Below are the code and all the weights of a small trained network. Each question names an input and a class and asks about switching units off, where a switched-off unit gives its printed mean instead of its output.

import numpy as np


def w(rows, s, z=0):
    codes = np.array(rows[::2]) - 128.0
    scale = np.full(codes.shape[1], s)
    scale[-1] = z or s
    return codes * scale


def f(y):
    return y / 2 * (1 + np.tanh(0.7978845608 * (y + 0.044715 * y**3)))


def log_softmax(a):
    a = a - a.max(-1, keepdims=True)
    return a - np.log(np.exp(a).sum(-1, keepdims=True))


def net(x, mask):
    res = np.array(x, float).reshape(1, 5) / 4 @ E
    y = f(res @ A[0][:, :-1].T + A[0][:, -1])
    res = res + np.where(mask, y, B[0][:, -1]) @ B[0][:, :-1]
    return log_softmax(res[-1] @ U[:, :-1].T + U[:, -1])


A, B = {}, {}
E = w([
[130,134,126,126],'x0',
[188,9,180,27],'x1',
[128,120,120,134],'x2',
[121,112,122,131],'x3',
[254,106,71,212],'x4',
],0.0072)
A[0] = w([
[92,146,85,168,41],'N0',
[185,55,161,122,168],'N1',
[182,84,122,81,111],'N2',
[103,162,128,167,44],'N3',
[27,130,156,82,102],'N4',
[159,91,146,12,11],'N5',
[70,114,102,105,254],'N6',
[82,135,132,193,42],'N7',
[149,72,200,134,56],'N8',
[111,187,103,231,176],'N9',
[77,182,112,192,160],'N10',
[191,75,101,183,117],'N11',
[164,80,148,99,113],'N12',
[196,90,82,182,81],'N13',
[181,111,244,58,15],'N14',
[201,128,127,168,58],'N15',
[127,211,149,149,96],'N16',
[101,158,122,164,75],'N17',
[99,149,112,152,166],'N18',
],0.011,0.0073)
B[0] = w([
[68,34,67,219,142],'N0',
[143,94,218,71,208],'N1',
[101,79,200,86,174],'N2',
[49,72,94,207,137],'N3',
[113,213,246,238,193],'N4',
[122,105,204,169,175],'N5',
[232,209,206,95,221],'N6',
[1,55,156,153,139],'N7',
[18,33,161,130,145],'N8',
[162,66,200,31,255],'N9',
[138,54,185,48,225],'N10',
[114,188,251,177,186],'N11',
[112,67,191,94,168],'N12',
[71,191,230,174,179],'N13',
[95,88,159,172,173],'N14',
[55,147,253,230,150],'N15',
[57,48,187,142,164],'N16',
[61,65,164,129,144],'N17',
[157,87,236,53,172],'N18',
],0.0074,0.0089)
U = w([
[114,132,153,101,250],'0',
[39,74,153,108,60],'1',
[50,175,168,179,109],'2',
[112,131,146,97,251],'3',
[121,133,146,95,212],'4',
[134,135,113,132,42],'5',
[154,137,7,174,3],'6',
],0.014,0.0075)

Each question gives the input, the list of numbers given to net, and the class t.
The units are the neurons (one row each of A and B). Each row of codes is followed by its name. A weight is (code - 128) times the scale printed after its matrix; where a second scale follows, it is the last column's (A, B and U).
mask holds one flag per neuron, in row order. A switched-off neuron (its flag False) gives its mean, the last column of its row in B, instead of its output. The means were averaged over made-up inputs and are rounded, as every weight is.
A unit's drop is (log p(t) with every unit on - log p(t) with that unit switched off) / (log p(t) with every unit on - log p(t) with every unit switched off).
The circuit of an input: a set's keep is (log p(t) with only the set's units on - log p(t) with every unit switched off) / (log p(t) with every unit on - log p(t) with every unit switched off). Starting from the 12 units with the biggest drops (on a tie, the unit counted first), units are removed one at a time, each time the one whose removal leaves the highest keep (on an exact tie, the one counted first), for as long as the keep stays at least 0.8.
circuit, biggest first: the units of the circuit, biggest drop first
top k neurons: the k neurons with the biggest drops, biggest first
drop when u is switched off: that unit's drop, to one decimal
input [4,0,2,4,5], class 2: circuit, biggest first : (N13 N11)
input [5,-5,-5,3,4], class 1: circuit, biggest first : (N6 N10)
input [-3,2,-7,0,-7], class 2: circuit, biggest first : (N4)
input [-2,4,0,-2,5], class 2: circuit, biggest first : (N9 N11)
input [4,6,7,-6,-8], class 2: top 2 neurons : (N4 N9)
input [-7,-7,5,4,-5], class 1: circuit, biggest first : (N10 N7)
input [3,8,5,-1,-1], class 1: circuit, biggest first : (N8 N14)
input [-5,0,-6,5,8], class 2: circuit, biggest first : (N13 N11)
input [-6,3,4,4,-7], class 2: top 3 neurons : (N4 N9 N10)
input [7,-1,7,3,-7], class 2: top 3 neurons : (N4 N9 N1)
input [-5,-8,6,-6,2], class 1: drop when N4 is switched off : 0.0
input [2,5,-6,-7,-8], class 2: drop when N4 is switched off : 0.5
input [-3,1,-4,-5,6], class 2: drop when N6 is switched off : 0.1
input [2,-2,-4,-1,-8], class 2: circuit, biggest first : (N4)
input [7,-7,-3,-4,3], class 1: drop when N6 is switched off : 0.1
